Below are the code and all the weights of a small trained network. Each question names an input and a class and asks about switching units off, where a switched-off unit gives its printed mean instead of its output.

import numpy as np


def w(rows, s, z=0):
    codes = np.array(rows[::2]) - 128.0
    scale = np.full(codes.shape[1], s)
    scale[-1] = z or s
    return codes * scale


def f(y):
    return y / 2 * (1 + np.tanh(0.7978845608 * (y + 0.044715 * y**3)))


def log_softmax(a):
    a = a - a.max(-1, keepdims=True)
    return a - np.log(np.exp(a).sum(-1, keepdims=True))


def net(x, mask):
    res = np.array(x, float).reshape(1, 3) / 4 @ E
    y = f(res @ A[0][:, :-1].T + A[0][:, -1])
    res = res + np.where(mask, y, B[0][:, -1]) @ B[0][:, :-1]
    return log_softmax(res[-1] @ U[:, :-1].T + U[:, -1])


A, B = {}, {}
E = w([
[174,61,91,241],'x0',
[175,114,37,76],'x1',
[25,1,59,114],'x2',
],0.0081)
A[0] = w([
[123,113,72,73,172],'neuron 1',
[121,97,92,76,198],'neuron 2',
[193,178,134,174,218],'neuron 3',
[62,85,126,183,189],'neuron 4',
[174,79,100,156,147],'neuron 5',
[127,76,92,127,229],'neuron 6',
[39,65,147,145,165],'neuron 7',
[164,182,197,136,252],'neuron 8',
[141,139,69,47,241],'neuron 9',
[183,164,134,166,184],'neuron 10',
[209,114,89,193,150],'neuron 11',
[167,196,204,132,240],'neuron 12',
[134,50,81,192,242],'neuron 13',
[122,132,88,82,164],'neuron 14',
[65,93,122,130,130],'neuron 15',
[8,112,134,134,241],'neuron 16',
[207,139,162,139,185],'neuron 17',
[67,143,152,47,200],'neuron 18',
],0.012,0.0037)
B[0] = w([
[88,151,61,91,178],'neuron 1',
[53,168,64,97,181],'neuron 2',
[236,63,102,162,215],'neuron 3',
[58,84,120,207,210],'neuron 4',
[91,63,175,74,187],'neuron 5',
[41,73,97,112,201],'neuron 6',
[46,147,119,203,221],'neuron 7',
[219,141,145,134,239],'neuron 8',
[129,152,83,58,195],'neuron 9',
[239,46,63,177,191],'neuron 10',
[174,46,186,47,210],'neuron 11',
[225,125,154,118,253],'neuron 12',
[76,9,144,111,254],'neuron 13',
[119,168,69,71,158],'neuron 14',
[78,150,83,201,183],'neuron 15',
[61,203,148,195,230],'neuron 16',
[249,93,89,169,195],'neuron 17',
[128,254,182,60,215],'neuron 18',
],0.0077,0.0097)
U = w([
[80,195,206,199,147],'0',
[134,189,254,73,42],'1',
[94,43,183,88,162],'2',
[202,99,109,178,235],'3',
[80,182,65,70,132],'4',
[59,96,100,222,1],'5',
],0.0091,0.00096)

Each question gives the input, the list of numbers given to net, and the class t.
The units are the neurons (one row each of A and B). Each row of codes is followed by its name. A weight is (code - 128) times the scale printed after its matrix; where a second scale follows, it is the last column's (A, B and U).
mask holds one flag per neuron, in row order. A switched-off neuron (its flag False) gives its mean, the last column of its row in B, instead of its output. The means were averaged over made-up inputs and are rounded, as every weight is.
A unit's drop is (log p(t) with every unit on - log p(t) with that unit switched off) / (log p(t) with every unit on - log p(t) with every unit switched off).
The circuit of an input: a set's keep is (log p(t) with only the set's units on - log p(t) with every unit switched off) / (log p(t) with every unit on - log p(t) with every unit switched off). Starting from the 12 units with the biggest drops (on a tie, the unit counted first), units are removed one at a time, each time the one whose removal leaves the highest keep (on an exact tie, the one counted first), for as long as the keep stays at least 0.8.
circuit, biggest first: the units of the circuit, biggest drop first
top k neurons: the k neurons with the biggest drops, biggest first
drop of u: that unit's drop, to one decimal
input [-6,-7,7], class 0: circuit, biggest first -> (neuron 18; neuron 16)
input [-6,-5,1], class 1: circuit, biggest first -> (neuron 18)
input [6,-2,1], class 2: circuit, biggest first -> (neuron 11; neuron 13)
input [-5,-1,7], class 4: circuit, biggest first -> (neuron 18; neuron 2)
input [1,7,7], class 4: top 4 neurons -> (neuron 9; neuron 1; neuron 2; neuron 14)
input [3,8,4], class 2: top 2 neurons -> (neuron 13; neuron 5)
input [1,8,7], class 4: drop of neuron 14 -> 0.2
input [8,-3,-1], class 2: drop of neuron 13 -> 0.3
input [1,-7,0], class 0: drop of neuron 17 -> 0.1
input [-8,-5,4], class 0: drop of neuron 16 -> 0.2
input [-2,1,8], class 5: top 2 neurons -> (neuron 7; neuron 4)
